Below are the code and all the weights of a small trained network. Each question names an input and a target symbol and asks about switching units off, where a switched-off unit gives its printed mean instead of its output.

import numpy as np


def w(rows, s, z=0):
    codes = np.array(rows[::2]) - 128.0
    scale = np.full(codes.shape[1], s)
    scale[-1] = z or s
    return codes * scale


def f(y):
    return np.maximum(y, 0)


def softmax(a):
    e = np.exp(a - a.max(-1, keepdims=True))
    return e / e.sum(-1, keepdims=True)


def log_softmax(a):
    a = a - a.max(-1, keepdims=True)
    return a - np.log(np.exp(a).sum(-1, keepdims=True))


def net(x, mask):
    ids = ['ΓΞΠΣΦΩαβδεζηλμτψ'.index(c) for c in x.split()]
    T = len(ids)
    res = E[ids] + P[:T]
    u = 0
    for l in range(2):
        r = res
        for j in range(2):
            rows = slice(3 * j, 3 * j + 3)
            q, k, v = (r @ M[l][rows].T for M in (Q, K, V))
            z = softmax(np.where(np.tri(T) > 0, q @ k.T / 3**0.5, -1e9)) @ v
            o = O[l][rows]
            res = res + np.where(mask[u + j], z, o[:, -1]) @ o[:, :-1]
        u += 2
        y = f(res @ A[l][:, :-1].T + A[l][:, -1])
        res = res + np.where(mask[u : u + 8], y, B[l][:, -1]) @ B[l][:, :-1]
        u += 8
    return log_softmax(res[-1] @ U[:, :-1].T + U[:, -1])


Q, K, V, O, A, B = {}, {}, {}, {}, {}, {}
E = w([
[76,199,162,198,181,120,123],'Γ',
[121,113,214,98,192,109,167],'Ξ',
[219,210,94,152,140,81,169],'Π',
[56,115,198,119,106,105,128],'Σ',
[50,130,54,125,166,113,151],'Φ',
[93,138,68,183,38,104,94],'Ω',
[161,144,128,63,46,99,130],'α',
[229,113,208,101,62,153,46],'β',
[128,156,168,21,78,239,52],'δ',
[63,133,82,3,82,128,45],'ε',
[85,68,132,70,224,144,118],'ζ',
[214,93,159,145,217,173,108],'η',
[181,166,192,119,180,56,103],'λ',
[144,124,142,241,123,32,147],'μ',
[163,60,145,129,66,241,244],'τ',
[149,201,32,152,134,174,99],'ψ',
],0.016)
P = w([
[77,200,109,2,153,70,199],'0',
[96,76,139,183,119,148,79],'1',
[97,69,146,191,120,141,98],'2',
[100,81,154,187,128,147,114],'3',
[103,88,162,189,133,149,122],'4',
[103,94,171,188,140,151,133],'5',
[98,105,177,187,139,153,135],'6',
],0.0079)
Q[0] = w([
[125,175,99,195,147,136,110],'L0H0',
[181,54,92,112,58,147,176],'L0H0',
[103,122,201,136,1,132,136],'L0H0',
[94,108,95,140,154,146,212],'L0H1',
[140,174,188,182,114,189,157],'L0H1',
[96,123,86,143,98,198,192],'L0H1',
],0.0086)
K[0] = w([
[81,228,150,190,134,122,58],'L0H0',
[152,168,138,44,84,40,178],'L0H0',
[115,157,217,138,60,119,172],'L0H0',
[110,152,147,113,176,111,110],'L0H1',
[138,190,113,70,109,117,255],'L0H1',
[91,217,109,69,152,106,100],'L0H1',
],0.0077)
V[0] = w([
[60,154,117,78,184,89,22],'L0H0',
[92,133,97,95,139,100,90],'L0H0',
[110,175,190,119,105,176,118],'L0H0',
[146,180,99,136,139,77,86],'L0H1',
[193,96,132,201,84,96,65],'L0H1',
[171,84,2,136,99,190,146],'L0H1',
],0.0077)
O[0] = w([
[95,175,180,89,131,129,93,197],'L0H0',
[54,69,218,84,89,138,41,134],'L0H0',
[101,160,60,180,63,147,150,191],'L0H0',
[195,149,132,245,132,168,92,134],'L0H1',
[119,2,140,73,112,162,61,28],'L0H1',
[139,135,72,69,159,98,157,2],'L0H1',
],0.0078,0.0066)
A[0] = w([
[122,157,95,67,105,197,82,127],'L0N0',
[112,110,124,136,72,139,151,148],'L0N1',
[131,86,82,59,134,99,178,61],'L0N2',
[61,75,153,97,142,124,170,196],'L0N3',
[159,34,53,93,130,131,174,164],'L0N4',
[169,159,166,152,64,121,109,157],'L0N5',
[119,80,255,101,98,165,85,163],'L0N6',
[205,179,126,126,91,211,129,253],'L0N7',
],0.0099,0.0047)
B[0] = w([
[104,95,228,155,165,39,84,183],'L0N0',
[68,80,121,141,80,108,169,173],'L0N1',
[145,114,213,139,65,68,200,135],'L0N2',
[45,194,102,125,109,170,164,184],'L0N3',
[72,182,152,133,193,197,88,142],'L0N4',
[139,49,106,126,103,59,199,242],'L0N5',
[169,168,197,81,151,132,139,254],'L0N6',
[77,1,101,138,203,123,148,247],'L0N7',
],0.008,0.0075)
Q[1] = w([
[127,42,142,33,39,216,167],'L1H0',
[29,91,69,137,195,104,205],'L1H0',
[210,3,59,102,45,144,99],'L1H0',
[61,111,94,149,115,216,182],'L1H1',
[239,228,118,147,93,107,51],'L1H1',
[138,91,171,193,119,58,185],'L1H1',
],0.0063)
K[1] = w([
[99,172,146,34,113,65,109],'L1H0',
[86,118,95,157,143,117,205],'L1H0',
[129,119,75,99,124,48,102],'L1H0',
[81,130,101,136,146,165,117],'L1H1',
[156,164,105,96,162,2,75],'L1H1',
[147,110,151,188,131,113,166],'L1H1',
],0.012)
V[1] = w([
[156,152,77,207,190,98,53],'L1H0',
[186,189,216,136,37,184,133],'L1H0',
[212,197,168,143,221,94,146],'L1H0',
[117,134,132,124,214,235,82],'L1H1',
[95,109,12,181,1,79,101],'L1H1',
[74,254,82,76,184,122,71],'L1H1',
],0.007)
O[1] = w([
[81,174,106,237,183,116,107,56],'L1H0',
[139,254,177,135,62,196,140,121],'L1H0',
[135,178,149,43,178,69,154,135],'L1H0',
[87,120,134,161,207,225,134,85],'L1H1',
[75,104,146,198,31,65,162,65],'L1H1',
[80,45,112,57,134,161,155,1],'L1H1',
],0.0077,0.0075)
A[1] = w([
[3,126,122,121,88,112,195,128],'L1N0',
[104,81,108,151,94,68,86,253],'L1N1',
[37,142,108,156,164,165,103,217],'L1N2',
[2,117,137,116,110,162,157,91],'L1N3',
[63,113,156,113,176,133,130,123],'L1N4',
[112,153,118,140,118,85,44,90],'L1N5',
[169,198,101,159,192,74,186,215],'L1N6',
[67,138,172,100,146,122,32,37],'L1N7',
],0.0088,0.0047)
B[1] = w([
[169,91,111,162,139,140,91,226],'L1N0',
[126,69,120,55,95,151,239,200],'L1N1',
[91,38,12,74,4,211,52,216],'L1N2',
[218,190,86,238,78,80,64,202],'L1N3',
[114,117,228,180,23,215,112,203],'L1N4',
[93,167,208,142,153,35,148,157],'L1N5',
[81,150,97,104,254,120,102,249],'L1N6',
[65,170,149,116,114,35,85,173],'L1N7',
],0.0068,0.013)
U = w([
[118,155,166,203,148,27,159,2],'Γ',
[125,119,83,104,185,81,162,246],'Ξ',
[143,94,111,141,75,83,142,78],'Π',
[167,129,69,139,79,140,61,58],'Σ',
[254,94,146,161,149,118,73,160],'Φ',
[215,211,152,173,66,139,120,178],'Ω',
[73,191,128,116,104,59,116,49],'α',
[47,198,151,89,166,177,233,132],'β',
[121,139,119,94,126,210,119,104],'δ',
[89,69,206,121,150,128,148,102],'ε',
[200,216,126,148,194,93,87,122],'ζ',
[139,107,82,14,107,145,208,238],'η',
[11,226,98,183,184,132,104,175],'λ',
[194,120,126,128,198,196,93,149],'μ',
[86,62,82,95,150,143,125,95],'τ',
[163,108,140,166,139,188,170,114],'ψ',
],0.0085,0.0057)

Each question gives the input, a string of symbols that net reads in full, and the target symbol t.
The units are the heads (3 rows each of Q, K, V and O) and the neurons (one row each of A and B). Each row of codes is followed by its name. A weight is (code - 128) times the scale printed after its matrix; where a second scale follows, it is the last column's (O, A, B and U).
mask holds one flag per unit, layer by layer, with each layer's heads first. A switched-off unit (its flag False) gives its mean, the last column of its rows in O or B, instead of its output. The means were averaged over made-up inputs and are rounded, as every weight is.
A unit's drop is (log p(t) with every unit on - log p(t) with that unit switched off) / (log p(t) with every unit on - log p(t) with every unit switched off).
The circuit of an input: a set's keep is (log p(t) with only the set's units on - log p(t) with every unit switched off) / (log p(t) with every unit on - log p(t) with every unit switched off). Starting from the 12 units with the biggest drops (on a tie, the unit counted first), units are removed one at a time, each time the one whose removal leaves the highest keep (on an exact tie, the one counted first), for as long as the keep stays at least 0.8.
circuit, biggest first: the units of the circuit, biggest drop first
k most important neurons: the k neurons with the biggest drops, biggest first
k most important neurons of layer l: the k neurons of layer l with the biggest drops, biggest first
which heads matter: for each layer, one digit per head in row order, 1 if its drop is at least 0.15 and else 0, layers parted by /
input Σ δ Σ τ τ τ, target Ω: circuit, biggest first : [L1H1]
input Γ Σ ε δ τ ε β, target Γ: which heads matter : 11 / 01
input μ Γ Γ Γ Φ τ, target μ: circuit, biggest first : [L1H1 L0H0 L0N4]
input Γ ε Σ Γ τ Γ Σ, target Γ: circuit, biggest first : [L1H1 L1N2 L0N1]
input λ λ Ω τ Γ, target ζ: which heads matter : 11 / 11
input τ Γ δ Σ Γ Γ Φ, target η: 2 most important neurons of layer 0 : [L0N2 L0N4]
input Γ Γ τ Ξ, target Γ: 3 most important neurons of layer 0 : [L0N1 L0N6 L0N7]
input Γ Γ τ ψ, target Γ: which heads matter : 01 / 01
input Γ Φ Σ Ω Ω τ Γ, target Γ: 2 most important neurons of layer 1 : [L1N5 L1N2]
input Σ Φ ψ, target τ: 2 most important neurons of layer 1 : [L1N2 L1N1]
input δ τ Π Π, target Π: which heads matter : 11 / 11
input Γ Σ Ω, target Π: circuit, biggest first : [L1N1 L1H1 L0N1]
input Ξ Γ Γ Γ Π η, target μ: circuit, biggest first : [L0N7 L1H1]
input ψ Σ Φ Γ δ Γ τ, target τ: 2 most important neurons : [L0N4 L0N7]
input τ β Φ ε Σ, target η: circuit, biggest first : [L1H0 L0H1]
input Γ Φ Σ δ Γ δ Ω, target Π: 2 most important neurons of layer 0 : [L0N6 L0N1]
input Ξ α Γ ε, target α: most important neuron of layer 1 : [L1N7]
input Ω Φ Γ Γ Ω Γ ζ, target δ: 4 most important neurons : [L0N3 L0N5 L1N2 L1N4]
input δ Ω τ Φ, target Π: 2 most important neurons : [L0N6 L1N1]
input Γ Γ Γ Φ Γ τ, target Γ: 3 most important neurons of layer 0 : [L0N5 L0N1 L0N3]
input Γ Σ Π Σ Γ ε τ, target Γ: most important neuron : [L0N7]
input Σ Γ τ μ, target Ω: 3 most important neurons of layer 1 : [L1N2 L1N6 L1N7]
input Γ Φ τ δ ψ Φ, target Γ: 3 most important neurons : [L0N1 L1N5 L0N6]
